Rows, each with the grade of its hidden value:
In the rows, 128 means zero.
135  140  125  124  101  99  123  148  127  88  133  165  131  142  130  94  139  132  128  127  159  126  123  84  123  124  145  135  137  125  129  112  125  117  101  137  148  131  105  126  50  135
G
156  97  133  135  132  138  142  109  113  124  99  151  145  143  107  161  113  146  128  137  132  128  141  108  124  133  121  133  128  142  132  142  119  125  166  135  130  114  126  111  166  117
G
138  103  90  122  132  130  116  117  162  123  113  116  125  108  119  120  130  144  125  118  118  124  98  173  128  131  138  131  129  140  139  98  114  130  142  132  132  134  110  126  126  131
Z
126  170  149  133  152  120  138  181  114  160  142  166  113  111  145  105  127  125  127  104  62  131  155  118  132  119  124  128  151  140  140  156  131  120  188  135  197  142  117  204  109  162
Z
140  110  135  126  134  151  126  95  162  116  111  149  124  126  152  112  129  156  122  118  123  122  147  125  120  137  111  122  131  128  128  137  122  126  176  146  134  140  136  133  78  153
G
141  108  94  134  161  111  132  108  150  132  140  119  134  134  110  124  125  159  144  125  125  123  132  146  124  122  114  127  128  133  142  128  127  132  116  124  125  131  141  115  110  136
Z
139  132  103  127  186  135  135  139  146  170  138  129  116  142  123  130  150  134  139  114  104  130  134  139  130  122  116  126  140  153  155  136  137  129  150  120  162  123  138  140  96  144
Z
172  154  123  110  145  116  109  72  121  115  101  145  143  112  57  186  102  121  77  142  101  128  123  45  124  138  153  112  80  176  127  128  162  142  187  147  122  136  157  136  133  94
G
130  135  117  128  125  120  136  127  128  132  128  114  129  126  135  116  118  141  139  127  121  122  120  144  128  131  131  136  127  115  120  124  125  129  116  131  114  132  131  142  132  118
G
136  97  92  129  151  138  135  125  144  136  146  120  128  136  125  141  126  141  135  121  140  133  121  128  129  127  121  132  129  152  142  137  122  124  125  128  167  131  144  131  118  137
Z
135  136  112  126  139  117  126  137  141  147  115  123  124  132  119  125  128  132  133  117  107  129  116  119  129  136  138  130  135  136  130  132  129  130  117  127  141  129  130  142  111  128
Z
160  199  123  106  165  168  114  134  103  154  102  163  121  120  57  177  135  90  65  124  63  140  124  36  131  142  160  109  97  188  149  140  175  141  227  146  173  119  147  169  135  120
G
126  144  119  125  135  149  125  156  123  139  122  131  126  130  113  124  136  122  118  123  113  127  125  113  130  130  130  129  127  133  135  133  134  127  115  131  143  128  123  135  125  123
Z
177  140  113  113  146  109  107  66  125  124  99  141  137  116  56  187  109  124  91  141  101  127  123  53  125  138  155  112  83  176  122  127  164  142  185  148  128  135  160  134  128  92
Z
143  120  142  136  141  128  130  150  145  125  126  195  122  127  114  103  128  145  126  112  110  124  144  87  123  143  125  129  148  135  129  132  127  124  181  131  203  134  112  157  39  172
Z
176  187  122  110  164  151  108  138  113  169  100  147  130  113  61  180  131  85  68  134  65  134  126  53  127  134  152  112  86  173  140  142  179  143  204  148  140  126  147  155  127  103
G
113  139  90  122  181  163  119  155  150  161  116  128  107  118  120  120  163  115  115  100  89  127  98  142  133  141  148  125  149  145  148  112  119  133  171  126  187  126  112  155  93  154
G
95  118  108  143  146  130  125  114  127  158  129  134  150  152  134  130  139  111  141  114  136  131  141  105  126  129  134  121  130  108  117  125  124  132  98  134  138  133  142  139  86  121
G
135  127  93  131  172  144  137  146  150  154  144  125  122  136  115  129  134  138  131  117  118  129  132  131  128  121  107  128  135  150  155  144  136  132  133  123  149  124  134  132  107  145
Z
129  89  94  126  107  130  130  112  147  111  146  123  132  140  97  133  118  145  135  131  162  127  117  128  125  120  118  132  119  141  139  120  120  133  92  139  117  135  141  115  110  119
G
165  150  116  116  163  114  106  85  115  130  97  146  139  115  63  177  117  119  87  146  92  132  109  59  122  131  166  111  78  170  128  126  164  141  179  155  138  136  160  135  113  87
G
124  142  116  120  121  164  129  150  132  143  132  132  114  140  79  123  149  116  129  124  122  132  128  140  132  124  140  126  131  146  153  118  133  132  133  126  131  121  128  137  92  147
G
134  111  118  123  132  120  125  119  142  136  132  132  127  139  98  126  135  138  141  127  142  124  128  148  129  113  130  130  124  143  146  109  131  130  112  133  109  132  142  122  83  127
G

Part 2:
124  199  136  127  167  129  110  169  107  71  150  127  131  125  132  156  94  155  157  101  167  195  144  94
N
126  144  131  135  167  140  139  129  127  119  137  121  120  123  123  150  93  145  134  95  134  154  146  97
N
118  181  128  131  167  123  124  130  98  126  148  134  105  134  140  158  148  144  121  85  112  129  146  97
N
126  188  135  129  151  120  116  155  128  128  156  139  120  124  134  157  99  153  154  101  136  131  133  101
S
132  214  140  132  163  132  115  136  108  123  137  148  150  160  133  163  70  150  144  91  158  182  137  80
S
133  98  138  130  156  126  130  144  104  108  135  135  128  129  126  152  106  159  153  112  149  178  135  92
N
131  166  138  133  164  137  131  142  118  131  136  125  133  128  123  154  82  152  149  102  153  179  144  100
N
129  86  138  132  165  135  120  146  111  116  138  117  133  132  130  162  104  161  160  104  158  172  135  69
N
124  171  137  130  159  126  105  156  125  116  162  158  135  121  129  161  96  152  148  96  170  187  135  54
S
128  236  139  135  158  135  115  138  134  144  150  148  140  124  124  163  94  153  151  97  168  180  133  49
S
125  156  134  126  157  114  113  149  93  88  151  170  130  149  138  153  98  145  132  98  142  169  136  96
S
155  104  143  125  126  108  152  132  84  86  114  184  136  137  115  141  105  165  146  137  129  190  125  127
N
133  148  140  132  154  128  120  129  114  101  141  174  148  149  124  150  75  154  152  97  146  167  139  102
S
130  145  135  131  161  128  128  132  103  51  135  132  125  136  132  161  127  158  144  98  127  141  133  89
N
134  88  141  139  166  152  137  126  136  126  126  110  143  136  119  158  66  152  153  93  158  178  144  87
N
127  202  138  132  157  130  112  148  134  125  154  140  133  123  129  164  90  152  155  105  161  155  128  66
S
142  175  139  133  147  123  140  112  100  97  123  162  139  158  127  157  100  150  129  103  124  166  135  105
N
129  116  137  132  151  125  124  143  134  120  147  130  123  128  130  155  95  152  154  106  130  129  134  101
S
120  124  132  133  173  139  124  145  121  101  148  110  119  119  129  155  99  147  144  97  151  171  150  92
N
120  255  136  134  158  138  124  156  134  156  139  97  133  134  130  170  115  140  130  91  161  166  145  64
S
142  125  143  132  148  124  130  125  101  129  124  163  150  165  128  158  83  154  139  102  142  181  134  100
S
128  109  138  129  149  124  118  164  132  34  145  112  131  143  131  156  104  163  149  77  139  178  146  96
S
130  110  137  126  152  115  110  151  95  124  150  181  143  154  135  151  80  149  142  104  152  171  132  97
S
132  203  138  132  153  125  121  129  115  68  145  178  140  136  122  149  94  155  146  98  138  171  144  104
S
131  129  136  136  165  142  139  129  128  100  138  123  130  130  121  153  81  148  139  92  139  161  143  96
N
113  149  133  139  185  149  109  129  126  92  149  100  133  149  140  170  98  142  137  69  155  157  151  61
S
122  127  137  133  167  132  107  144  128  217  158  154  137  125  127  159  99  154  148  85  161  187  147  66
S
130  143  138  129  161  131  124  158  113  88  143  141  134  128  126  152  81  152  145  98  152  181  140  104
N
142  144  143  133  144  125  128  124  117  1  134  186  151  141  117  148  81  161  151  104  144  186  140  102
S
137  133  138  128  135  115  135  156  118  105  131  134  131  145  125  152  126  157  125  91  138  187  138  102
S
126  97  136  135  165  135  121  124  114  98  139  140  137  154  133  161  87  143  135  92  145  160  141  77
S
140  116  140  133  157  132  145  127  113  99  124  139  131  130  118  149  87  154  144  114  139  179  140  112
N
127  152  138  136  172  144  121  128  118  106  134  110  139  147  133  171  109  155  149  83  143  148  139  77
N
135  111  138  129  150  118  123  132  102  108  141  183  141  151  127  145  80  151  143  109  138  161  134  109
S
130  133  138  127  141  120  124  169  120  175  137  124  136  144  128  160  123  154  126  87  154  189  139  89
S
133  157  138  135  162  139  137  134  123  103  132  126  132  129  121  153  80  150  145  102  144  177  144  99
N
121  255  133  129  168  129  119  160  111  122  151  128  121  118  131  152  101  148  144  97  154  178  147  102
N
123  182  136  138  178  151  124  135  131  166  138  94  132  126  126  162  86  154  158  95  167  178  148  72
N
123  118  134  132  160  125  114  135  120  137  156  167  131  126  127  151  105  152  143  89  141  171  149  89
S
145  161  144  129  130  116  134  144  124  112  130  150  138  146  124  152  81  164  159  110  125  153  134  123
S
135  193  145  141  172  158  124  120  130  95  121  98  159  157  125  177  81  164  168  86  163  164  133  59
N
119  131  132  129  173  130  113  159  108  152  153  116  119  120  136  158  119  154  152  99  156  167  142  76
N
133  98  137  133  158  130  127  127  104  84  132  137  136  150  132  163  112  154  140  90  130  152  136  95
N

Next part:
147  142  113  132  134  131  142  111  139  124  141  125  172  116  129  141  169  139  147  123  128  135  149  132  125  131  149  133
<61>
134  136  153  134  135  135  136  133  163  140  143  117  175  112  128  149  145  116  107  148  125  134  139  125  126  125  150  134
<63>
157  156  120  154  128  142  109  138  126  145  152  134  131  119  100  109  144  140  124  151  94  89  98  173  145  160  123  112
<61>
88  138  174  121  167  152  113  143  155  159  149  53  123  135  121  116  145  86  127  235  131  110  119  149  133  155  116  93
<63>
163  154  114  142  155  141  135  127  148  158  144  128  180  116  98  132  191  128  106  159  106  122  156  145  129  143  138  111
<61>
126  154  145  143  122  139  125  131  164  150  152  129  191  109  107  130  194  124  74  151  104  99  166  137  137  136  131  114
<61>
171  146  97  142  125  132  130  123  103  105  129  155  155  125  111  123  153  161  151  102  111  143  132  140  132  135  143  148
<61>
121  119  162  137  117  138  110  137  153  148  140  105  117  124  132  119  112  115  112  181  138  100  109  134  142  173  122  112
<63>
130  147  123  129  152  134  144  127  145  136  134  135  187  128  99  138  184  138  116  148  110  130  164  123  127  120  135  126
<61>
160  146  100  138  172  148  135  117  121  153  130  131  141  123  87  120  174  131  142  151  125  120  149  157  136  163  138  106
<61>
94  144  128  122  191  149  121  131  126  145  132  71  113  139  117  114  155  98  143  180  135  130  136  144  128  146  119  96
<63>
133  120  156  132  119  131  126  134  154  145  135  127  147  126  123  136  129  123  116  153  136  113  129  131  131  138  134  123
<63>
134  126  115  128  160  144  139  119  110  127  118  121  121  138  121  132  132  122  162  133  139  154  128  134  120  141  139  131
<63>
125  142  129  141  179  154  119  130  149  165  142  106  143  128  87  120  168  105  104  177  116  93  154  160  128  167  119  80
<61>
94  107  173  111  145  130  127  143  159  147  128  83  134  141  125  134  130  101  113  195  139  122  139  113  132  115  122  114
<63>
90  114  174  113  177  132  132  151  170  152  130  76  160  144  109  140  161  106  110  228  133  123  157  105  136  121  128  106
<63>
100  131  153  115  125  134  143  132  142  135  126  94  153  134  148  147  130  106  108  134  159  162  160  96  123  117  144  133
<63>
143  142  140  140  100  134  123  134  139  128  140  138  159  110  127  119  149  135  98  140  114  117  130  135  146  136  130  131
<61>
109  147  148  115  187  148  125  136  141  153  142  59  144  136  116  118  155  107  150  232  137  121  152  145  138  157  134  105
<61>
100  147  153  122  149  137  133  132  145  159  136  96  156  125  123  134  165  105  87  173  135  121  170  120  130  127  129  109
<63>
116  146  154  131  131  146  135  131  148  148  137  90  170  123  137  141  150  107  120  177  146  131  159  121  132  142  153  128
<63>
117  133  147  139  156  140  120  139  151  163  137  113  139  132  97  126  155  110  91  169  116  97  139  140  131  138  117  96
<63>
110  148  145  118  182  132  120  134  144  154  149  77  146  133  111  112  166  113  149  206  119  116  127  144  136  138  127  113
<61>
112  124  156  134  136  117  110  155  167  150  148  120  132  135  97  123  143  128  113  168  104  101  108  129  132  128  112  114
<63>
125  112  160  140  115  131  116  152  159  135  140  126  132  132  115  128  129  126  123  162  119  116  106  130  134  130  126  123
<63>
100  144  146  117  137  136  132  124  128  148  124  98  131  127  152  138  137  93  99  141  156  147  162  123  118  122  127  109
<63>
112  104  166  123  182  145  132  147  165  166  126  97  184  141  89  140  149  110  122  212  130  134  173  122  131  143  146  103
<63>
123  136  151  126  138  127  139  135  144  132  136  129  183  130  116  131  161  140  132  176  121  125  147  122  135  118  139  137
<61>
102  129  137  131  141  111  112  142  150  142  136  147  119  127  93  107  160  134  78  133  91  97  124  128  136  118  95  101
<63>
104  135  147  127  158  144  106  141  155  163  143  85  105  128  114  121  133  91  96  176  122  93  126  144  132  158  107  82
<63>
139  138  128  136  133  146  138  140  161  144  140  100  176  124  117  144  156  117  124  164  121  139  147  129  127  145  156  128
<63>
116  129  136  134  133  138  134  141  153  127  126  114  180  130  118  146  152  122  111  162  127  146  157  113  128  122  146  133
<63>
127  120  145  141  120  115  109  144  150  136  142  136  138  126  112  115  130  147  84  141  102  107  115  120  139  117  119  135
<63>
151  147  120  147  129  146  120  133  131  147  147  135  142  120  103  109  145  145  121  143  106  94  114  157  147  159  129  112
<61>
111  156  129  122  189  143  133  127  137  159  137  83  156  131  109  124  186  109  113  187  130  115  173  141  130  144  129  95
<61>
144  129  138  145  132  131  103  136  135  163  141  138  123  117  98  99  146  124  89  183  96  59  115  171  147  149  101  90
<61>
106  149  146  141  152  149  135  141  179  177  141  104  201  123  94  149  203  94  51  172  119  109  202  121  127  133  139  95
<63>
148  154  127  146  141  138  122  138  135  134  141  140  187  121  93  122  181  144  101  145  100  115  156  142  142  140  133  122
<61>
107  143  146  125  137  128  138  142  147  139  132  129  171  128  120  145  165  120  83  142  123  129  161  114  129  99  130  125
<63>
130  128  160  135  146  146  129  151  164  143  139  108  182  135  111  145  156  120  116  199  119  136  137  129  130  143  147  132
<63>
133  151  127  134  145  133  112  126  124  141  145  108  130  122  118  101  152  131  148  171  115  111  119  150  142  151  128  123
<61>
154  145  143  138  123  139  129  127  154  156  150  113  169  110  123  128  167  125  110  171  116  110  131  143  133  150  136  123
<61>
190  186  1  172  216  140  140  110  64  110  110  201  142  136  45  119  217  167  137  1  64  154  170  161  112  135  131  118
<61>
97  152  133  135  186  141  122  134  134  162  141  70  140  135  108  115  161  100  123  206  126  115  156  145  129  141  125  104
<63>
147  120  135  143  125  125  119  132  153  137  137  143  134  122  94  118  146  137  104  148  102  88  119  143  139  136  115  109
<61>
89  133  159  126  166  144  117  142  161  170  146  85  120  133  115  127  153  93  95  198  121  95  132  141  128  146  110  85
<63>
